Each row is followed by one of two labels, saying whether the row has a hidden trait. Each part has a new trait and two new labels.
[ -1   0 -23 -11  -7   8 -22  29 -22   2 -21  16  19   8   4  -4  -6  14
 -15  -1   9  12   5   2   8  15  -1   0 -20 -18 -33  -4  -3  -6   0  19
  26   5 -24   5  -6  -1  -6   4   8  10 -11   9  20  17  -7  14  -1  -2
  -9   2  11  12  -5  -2  -1 -13   2 -12 -19   3   9  -3   8  30   3   1
  -6  34   3  18  14   3   5  21  12   0  -1 -19  -6   0 -28]	Z669
[  9 -11  -8  13 -12  -4  -4  -3  10 -10  -8  21   3  -7  -5  -8   3  -1
   3   4  -7   1   2 -22  14  -9   1  -1   1  38  26  18  -2  -3 -24   3
 -40   3  14  -1  12  17 -18  15 -28  -3  -3 -27  -1  -5  -2   5   8  30
  -1  13   5   1   0   0   1  -1  -3  -9  20   1  -6   2  -5   6  10  -1
   1 -15 -13 -28  32 -18  -5 -40   1 -17 -19  26  37  33  -1]	Z669
[ -8   9  12  -7  13   1  10  -6   0   7  10 -15  -9   7   5   7   8  -6
  -1  -2   5  -3  -5  16 -13   4   6   0   5 -24  -9 -17  -1   5  16  -7
  18  -5  -1  -2  -8  -6  19 -13  23   4   5  17  -6   0   4  -4  -3 -14
   3  -8  -9  -5  -2   0   2  10  -1  17 -14  -1   7   2   0 -14  -2  -1
   2   3   6  18 -24  10   4  23  -3  15  19 -15 -32 -21   5]	Z669
[  5  -6   9  13  -1  -6  10 -18  16  -7   7   3 -10  -7  -4  -2   7  -9
   9   3  -8  -6  -2 -13   3 -13   3  -1  12  31  33  11   0   2 -13  -9
 -37  -2  20  -3   8  12  -5   6 -19  -5   4 -20 -13 -13   2  -4   6  18
   5   8  -4  -8   2   1   2   9  -4   5  21  -1  -6   4  -8 -13   6  -1
   5 -26  -9 -24   9 -12  -6 -31  -6  -8  -8  24  22  17  15]	Z381
[ -5   5 -19 -15  -2   9 -16  26 -22   7 -15   5  14  10   6   0  -5  12
 -14  -3  11  10   3  11   1  16   0   1 -18 -32 -38 -12  -2  -3  10  15
  40   3 -23   4  -9  -8   4  -4  20  10  -8  20  18  16  -5  11  -4 -13
  -7  -4   6  10  -4  -2  -1  -9   3  -6 -24   2  11  -3   8  22  -1   1
  -6  36   7  27   0  10   6  34  10   8   8 -30 -23 -14 -25]	Z669
[ 10 -12 -10  13 -13  -3  -7  -1   8 -10 -10  25   5  -6  -4  -8   3   0
   1   4  -6   2   3 -24  15  -6   2  -1  -1  37  24  18  -3  -4 -26   6
 -39   4  12   0  11  19 -18  17 -29  -1  -4 -27   0  -4  -4   7   9  32
  -2  15   6   3  -1   0   1  -1  -4  -8  19   2  -4   2  -5  11  13  -1
   0 -12 -14 -29  36 -19  -5 -38   2 -17 -19  25  41  35  -5]	Z669
[  0  -2 -22  -7  -8   7 -19  26 -17   1 -20  18  15   7   4  -4  -2  11
 -14  -1   8  11   4   0   7  11   1   0 -17 -11 -24  -2  -4  -5  -4  16
  17   4 -17   4  -3   2  -4   5   4  10 -10   5  18  14  -7  14   1   4
  -8   4   9  11  -5  -2  -1  -9   0 -10 -15   3   9  -2   5  25   6   0
  -5  30   1  11  18   0   4  12  10  -4  -1 -15  -3   5 -26]	Z669
[ -2   1 -19 -10  -4   7 -15  23 -19   4 -16  10  15   7   4  -2  -5  11
 -13  -2   9   9   4   6   4  13  -1   1 -17 -22 -30  -6  -2  -4   3  14
  27   3 -20   4  -5  -3  -1   0  11   9  -9  13  17  14  -8  11  -2  -7
  -7  -1   7  10  -4  -2  -1 -10   2  -9 -19   2   9  -3   9  22   1   1
  -6  31   5  18   7   4   5  23  10   3   3 -20 -12  -6 -23]	Z669
[ -6   8  19  -1  14  -2  17 -16  10   4  15 -17 -15   3   4   7  12 -11
   4  -1   0  -6  -7  12 -15  -2   8   0  13 -11   5 -12   0   7  11 -14
   3  -6   9  -3  -4  -1  18 -12  16   1   9   9 -14  -7   6  -7  -1  -9
   6  -6 -14  -9   1   1   2  16  -2  21  -5  -2   3   4  -4 -23  -1  -1
   6 -10   2   6 -23   5   1   8  -8  13  17  -4 -23 -18  13]	Z669
[  3  -3  17  13   3  -7  16 -23  21  -5  12  -2 -16  -4  -3   1  12 -13
  10   3  -8  -7  -5  -9  -3 -14   6   0  16  23  31   7  -1   4 -10 -14
 -36  -3  23  -5   6  12   1   2 -13  -5   8 -17 -18 -15   4  -7   6  15
   6   5  -9 -10   3   2   3  13  -5  13  18  -2  -5   5  -9 -22   6  -2
   7 -30  -9 -20   2  -9  -5 -30  -9  -4  -2  21  13  12  20]	Z381
[ -7   7   8  -6  10   2   8  -2  -1   5   5 -10  -8   7   6   5   9  -5
  -3  -2   5  -1  -4  13 -11   5   7   0   4 -20 -10 -12  -2   5  12  -6
  14  -4   2  -2  -7  -2  16 -11   6   6   4  14  -4   0   2  -1  -2 -11
   2  -5  -8  -4  -1  -1   2  10  -1  16 -13  -1   8   2  -1 -11   1  -1
   2   5   4  15 -18   7   3  16  -3  13  16 -14 -26 -18   1]	Z669
[ -7   8  20  -4  14  -1  15 -12   6   5  12 -16 -14   5   4   7  11 -10
   2  -1   2  -5  -7  14 -16   0   8   0  12 -16   0 -11  -1   7  12 -12
   7  -6   7  -3  -6  -3  18 -13  18   2   8  12 -11  -4   5  -6  -2 -11
   5  -6 -12  -9   1   0   2  15  -2  19 -10  -2   5   3  -3 -21  -1  -1
   5  -6   3  11 -24   8   2  12  -6  14  17  -7 -27 -19  10]	Z669
[  8 -11 -17   8 -16   0 -13  10  -1  -9 -16  25  11  -4  -3  -9  -2   5
  -3   3  -2   6   5 -19  16  -2  -1   0  -9  26   7  16  -3  -6 -21  11
 -22   5   1   2   8  13 -19  16 -25   0  -8 -20   9   3  -6  10   6  21
  -5  12  11   7  -2  -1   0  -8  -1 -16   9   3  -2   0  -1  20   9   0
  -2   1  -9 -19  34 -14  -3 -26   6 -16 -18  15  33  30 -12]	Z669
[  4  -4  16  13   2  -7  15 -22  20  -6  12  -1 -14  -6  -3   0  11 -12
  10   3  -9  -8  -3 -10  -2 -14   5  -1  16  28  35   8  -1   4 -11 -13
 -38  -3  24  -5   7  12   0   2 -15  -5   7 -17 -17 -14   4  -7   6  16
   6   5  -8 -10   3   1   3  13  -5  11  20  -1  -6   5  -9  -7   6  -2
   6 -34  -9 -22   4 -10  -5 -33  -9  -5  -4  24  15  12  18]	Z381
[ -8  10  14  -8  14   1  11  -6   0   8  11 -18 -10   7   5   7   7  -6
  -1  -2   5  -3  -5  18 -15   4   6   0   6 -26 -14 -17   0   6  17  -8
  19  -5   0  -2  -8  -8  19 -14  24   4   6  19  -6  -1   5  -4  -4 -18
   3  -9 -11  -6   0   0   2  10   0  18 -16  -2   7   2   0 -16  -3  -1
   3   4   6  19 -27  12   4  23  -4  16  19 -16 -33 -28   5]	Z669
[ -8   9   8  -9  11   2   8   0  -3   8   6 -13  -7   8   6   7   8  -4
  -4  -2   6  -1  -5  17 -13   7   7   1   3 -27 -15 -19  -1   5  15  -5
  22  -5  -3  -1  -9  -6  18 -13  25   6   4  20  -5   2   3  -1  -3 -16
   2  -8  -9  -4  -1  -1   2   9  -1  16 -19  -1   9   2   0 -10  -1  -1
   2   9   6  21 -20  11   4  27  -1  15  21 -19 -33 -24   0]	Z669
[ -7   8   7  -8  10   2   6  -1  -3   7   5 -12  -5   6   5   6   5  -3
  -2  -2   5  -1  -3  14 -11   5   4   0   3 -24 -12 -13   0   4  15  -4
  20  -3  -5  -1  -8  -7  15 -11  19   4   3  17  -3   1   3  -3  -4 -15
   2  -8  -6  -3   0   0   1   6   0  12 -14  -1   6   1   1  -9  -2   0
   1   7   6  19 -19  10   4  22  -1  13  17 -16 -28 -21   1]	Z669
[  6  -6  14  16  -2  -8  14 -22  22  -8   9   5 -14  -7  -4  -2  11 -12
  10   4 -10  -7  -4 -14   2 -16   6  -1  16  37  40  13  -1   3 -17 -12
 -46  -2  26  -5  10  16  -4   7 -23  -5   7 -24 -17 -15   3  -5   8  23
   6   9  -6  -9   3   2   3  12  -5   8  24  -1  -6   5 -10 -16   7  -2
   6 -34 -12 -29  13 -15  -7 -39  -8  -9  -8  31  23  21  17]	Z381

New part:
[ -7  -2 -23  32 -24  20  22 -14 -16  -6 -38  28  -5 -22  -8 -22  22  18
  12  15  36   6  18  57 -13]	Z648
[  9  -6  10   4   7  17   4   5 -42 -16  15  16  -5   1  13 -36  -4 -14
 -17   3   2 -11  13 -14  14]	Z144
[ 11  11  12 -16   9  -6  -7   1  -6  -2  17 -28   4   6   8   4 -25 -12
   5  -5 -16  -7   4 -29   9]	Z648
[  4 -15  13 -17   4  11 -10   7 -18 -19   8  32  -1  10   6 -13  17 -15
 -31  -2  -9  -5  -8 -22   7]	Z144
[ -5  -1 -12 -15 -23   8  -6 -14  12 -19 -43  31   7  -3 -19  14  41   5
  -6   3  -1  10  -2  24 -23]	Z648
[ 12   0  21 -14  14   5 -11  11 -27 -18  24  -3   3   7  14 -19 -11 -21
 -23  -2 -18 -13   6 -32  19]	Z144
[ -3  -1 -15  -3 -20  12   4 -18  -6 -13 -35  24  -1  -7 -16   7  40   7
   1   4  14   8   3  24 -19]	Z648
[ -2  -9  -1  19  -7  17   9   1 -21 -16 -15  26  -3  -9   7 -29  11   3
 -12  10  17  -2  10  25   3]	Z144
[ 11  13  11  -9   8  -3  -5   2 -10  -1  16 -28   3   2   4   1 -22 -15
   7  -5 -12  -7   9 -24   8]	Z648
[ -1 -12   2   7  -2   7   2   7 -12  -6  -2  19  -2   1   4 -13  13   0
 -21   2   5   0  -6   3   3]	Z144
[ 12  16  17   7   5   1   1   5 -25  -9  12 -36   7  -5   9 -29 -34 -10
   6   5  -6  -8  22  -6  19]	Z144
[ -6 -11   4   4  -1   2  -2   7   5  -3  -7  21   1   0   5 -11   7   3
 -13   2   1   2  -4   4   1]	Z144
[ -5   3 -13 -13 -11  -1  -2 -13  18  -1 -24   6   3  -1 -18  23  15   7
  10  -2   1  10  -5  16 -20]	Z648
[ -6 -13 -16   0 -17  22   5 -13 -19 -22 -29  46  -5  -3 -15   0  48  -1
 -11   5  16   5  -4  19 -19]	Z648
[  7  -7  11   6   7  13   2   8 -34 -14  20   8  -4   2  14 -30  -2 -13
 -17   3   1 -11   4 -16  13]	Z144
[ 14   9 -12 -17 -31  36   2 -23 -56 -55 -47  31   9 -13 -15 -24  43 -13
  -8  12   8  -2  29  27 -18]	Z648
[  7  -9  17  -6   9  10  -6   9 -26 -18  18  16  -1   8  11 -22  -3 -17
 -27   0 -10  -9  -2 -21  12]	Z144
[ -6 -11  12  -5   4  -3  -8  10  14  -5  -3  20   4   5   7 -10   5  -1
 -23   0 -11   0  -9   5   8]	Z144
[ 11 -10  10   2   4  24   2   7 -49 -26  13  24  -4   2  11 -43   7 -19
 -25   4   3 -13   7 -15  12]	Z144
[ -4  -6 -21   5 -19  16   9 -14  -6 -11 -32  37  -5  -6 -16  -1  38   6
  -2   5  20   7  -1  28 -22]	Z648
[ -9 -13   3  -4   0  -5  -7   6  21  -2 -11  25   3   5   2   1  14   4
 -20   0  -6   4 -13   7   3]	Z144
[  5  -6  15   3   1  11  -2   6 -22 -16   4  13   4  -1  12 -33  -2  -9
 -18   7  -3  -9   9  -3  14]	Z144
[  2  -9 -14 -34 -13  13 -10 -15  -4 -19 -21  33  -2  12 -23  35  54  -9
 -13  -9  -4   6 -17 -15 -30]	Z648
[ 11   1  16   3  12  12   0  11 -39 -12  26  -6  -2   4  18 -31 -17 -15
 -11   1  -5 -13   9 -26  22]	Z144
[ 10   7  10  -9  10  -3  -3   4 -15  -1  20 -27   2   5   8  -1 -21 -11
   7  -4 -12  -9   8 -29   8]	Z648
[  6  -7   8  13   8  15   6   8 -34  -8  15  12  -6   0  21 -27  -5 -10
 -16   3   6 -10   6  -9  13]	Z144
[  9   0  16   0  13   3  -3  11 -23  -8  27 -11   1   3  17 -28 -24 -16
  -8   0 -11 -11   8 -22  20]	Z144
[  0  19  -8   5 -10  -5   7 -10   8   5 -17 -24   5 -12  -8   7 -11  11
  23   4   4   4  14  26  -4]	Z648
[ 16   9  17  -8  12   8  -3   5 -46 -16  28 -20   1   4  11 -22 -23 -20
  -8  -1 -13 -14  14 -31  16]	Z144
[ 12  15  13   3  11   3   2   6 -28  -5  26 -30   2  -3  15 -25 -37  -8
   5   2  -5 -11  18 -17  21]	Z144
[ -5  -7 -23  13 -20  22  15 -14 -16 -11 -30  36  -6 -10 -13   5  33   9
   1   7  27   6   4  33 -17]	Z648
[  0  -5  13  13   7   3   2  11  -9  -1  10  -2   2  -3  16 -30 -20  -1
 -12   6  -2  -8   9   1  22]	Z144
[ -6  -6 -18  -3 -15   5   3 -14   8  -3 -25  22  -2  -3 -18  22  32   8
   6   0  11   9  -6  21 -24]	Z648
[ 17  11   5  -3   6  12   3  -1 -45 -11  26 -22  -3   1   5 -16 -23 -19
   5  -1  -1 -13  15 -24  10]	Z144
[-12 -15  -5   2  -8  -3  -3   0  28   1 -24  28   1   0  -4   9  24  14
  -9   3   2   9 -12  21 -10]	Z144
[  8  12  -6  -4  -8  10   5 -10 -22  -8  -4 -12   1  -6  -7   0   1  -7
  16   3   5  -1  14   8  -6]	Z648
[ 21  -1  16 -10  12  18  -3   6 -57 -24  33   1  -3   8  14 -29  -9 -27
 -22  -2  -9 -18   9 -38  18]	Z144
[ 11   1 -15 -17  -4  14   2 -17 -28 -15  -1  10  -7   7 -21  21  22 -15
   3  -7   5   1  -4 -21 -20]	Z648
[  2 -15   9 -11   8   8 -10   8 -17 -14  11  24  -2  14   4  -6  17 -16
 -29  -4  -8  -6 -13 -26   4]	Z144
[  2   7 -12 -14 -18   8  -2 -15   2 -19 -33   5   7  -7 -14  10  24   3
   5   3   2   6   9  22 -15]	Z648
[ -3   3   9  30   4   0  12  11  -7   6   7 -13   2 -13  20 -43 -33   9
   4  12  11  -5  20  19  22]	Z144
[ -1  15   0  -2  -3 -13   0  -5  24  15  -6 -33   6  -3  -7  16 -17  10
  21  -1  -3   3   9   8  -1]	Z648
[  7  -1  14  14  12   7   3  11 -29  -4  24  -7  -1   0  19 -35 -22  -9
 -11   3   0 -12  11 -11  20]	Z144
[  5  -4  16   2   7   4  -5  13 -14 -10  15   4   2   2  14 -26 -12  -5
 -18   2  -7  -9   4 -15  16]	Z144
[  6  16   5  -9   0  -6  -2  -2   5  -1  -1 -32   6  -3  -4   0 -17  -2
  13  -1  -8  -2  13  -4   3]	Z648
[ 15  10  15   6  12   7   3   7 -39  -8  29 -27   0  -1  16 -30 -29 -17
   0   1  -4 -14  20 -19  21]	Z144
[ 15   7  -5 -19  -8  18  -3 -12 -45 -27  -3  -3  -1   2 -10   7  22 -17
  -1  -3  -3  -4   9 -13  -9]	Z648
[-20  -4 -10  34  -9 -11  13   2  42  27 -22   5  -2 -12   0  -1  -5  30
  15   9  21  12   2  49  -3]	Z144
[  0  -1 -22  -2 -23  16   6 -18 -13 -16 -29  26  -2  -7 -17   7  38   3
   4   4  16   7   4  24 -22]	Z648
[ -7 -17  -7  -8 -12  11  -2  -5  -1 -16 -25  42  -1   2 -10   4  43   0
 -18   1   4   4 -10  13 -15]	Z144
[ 14  17   1  -9  -6  14   1  -8 -36 -20  -2 -15   5  -5  -4 -11  -5 -11
   6   3  -2  -6  22  -4   0]	Z648
[  8  15  -9  11 -12  14  13 -14 -30 -10 -13 -10   0 -16  -5 -15 -22   2
  21   9  16  -2  26  26  -7]	Z648
[-15   5 -18  17 -20  -7  10 -11  41  14 -45   0   5 -17 -11  12   7  28
  23   8  18  15   9  58 -15]	Z648
[ -6 -13  -4  10  -9  11   6  -1 -12  -7 -18  34  -3  -6  -2 -12  24   5
 -11   6  14   1   5  24  -5]	Z144
[  5 -14   8  -5   7  11  -5   5 -26 -17  17  23  -4   8   8 -16  16 -15
 -27  -1  -5  -7  -7 -22   7]	Z144
[ 16  19  -9  20 -12  28  20 -14 -63 -21  -3 -18  -3 -19   2 -38 -10  -6
  21  12  24  -9  41  21   1]	Z648
[ 16   9  14  -6  11   5   0   4 -39 -10  29 -25  -2   4  11 -14 -21 -19
   0  -2  -6 -14  11 -33  13]	Z144
[  9   8  15  14   8   7   5  11 -31  -9  20 -21   3  -7  19 -44 -30  -7
  -1   8   0 -11  23  -1  25]	Z144
[ -5  -8 -21   3 -19  15   6 -14  -6  -9 -33  36  -3  -2 -16   5  36   5
  -1   6  18   8  -1  33 -22]	Z648
[  4 -11   7  -3   0  15  -4   5 -24 -23   1  27   1   2   6 -24  15 -13
 -27   3  -3  -4   0  -4   6]	Z144
[ 11  10  21   1   8   5  -2  10 -37 -14  15 -19   7  -3  18 -36 -27 -12
  -9   7 -11 -13  22 -12  24]	Z144
[ -5  10 -14  11 -18   2   9 -14  13   3 -29  -4   4 -15 -12   6   7  17
  22   9  16   9  13  43 -16]	Z648
[ -1 -10  11   3   4   5  -2   5 -10 -10   7  14   2   1  11 -14   1  -3
 -19   4  -2  -4  -1   0  10]	Z144
[ -4 -13   1  -2  -4   7  -4   3  -2 -10 -11  34  -1   3  -1  -3  21   1
 -22   2  -4   2 -10   1  -1]	Z144
[  6  -8   5  17   3  19  11   4 -46 -14  13  21  -8  -4  12 -37   0  -9
 -13   7  15 -11   9   0  10]	Z144
[  6   3  16  15  12  -1   4   7 -20  -1  24 -16   0  -2  20 -41 -31  -7
  -7   4  -2 -13  11 -13  24]	Z144
[ -2  -8  10   5   2   2  -1  11  -6  -8   0  12   1  -1  11 -23  -2  -1
 -16   4   0  -4   1  -1  11]	Z144
[ -4   6 -14   1 -12   3   6 -13  10   2 -27  -3   0  -7 -14  15  12  10
  18   2  12   8   4  24 -18]	Z648
[  5  17  -1   1   2  -6   3  -4   2   6   3 -28   3  -5  -1   5 -19   1
  19   0   0  -1   9   1   1]	Z648
[  7   0 -22 -12 -18  23   4 -18 -30 -21 -18  26  -5  -3 -17  10  39  -9
  -1  -1  12   1   3   7 -25]	Z648
[ -6 -18  -3  -8  -4   4  -6   1   4  -7  -8  40  -2  12  -5   5  30  -3
 -20  -2  -1   4 -18   1  -7]	Z144
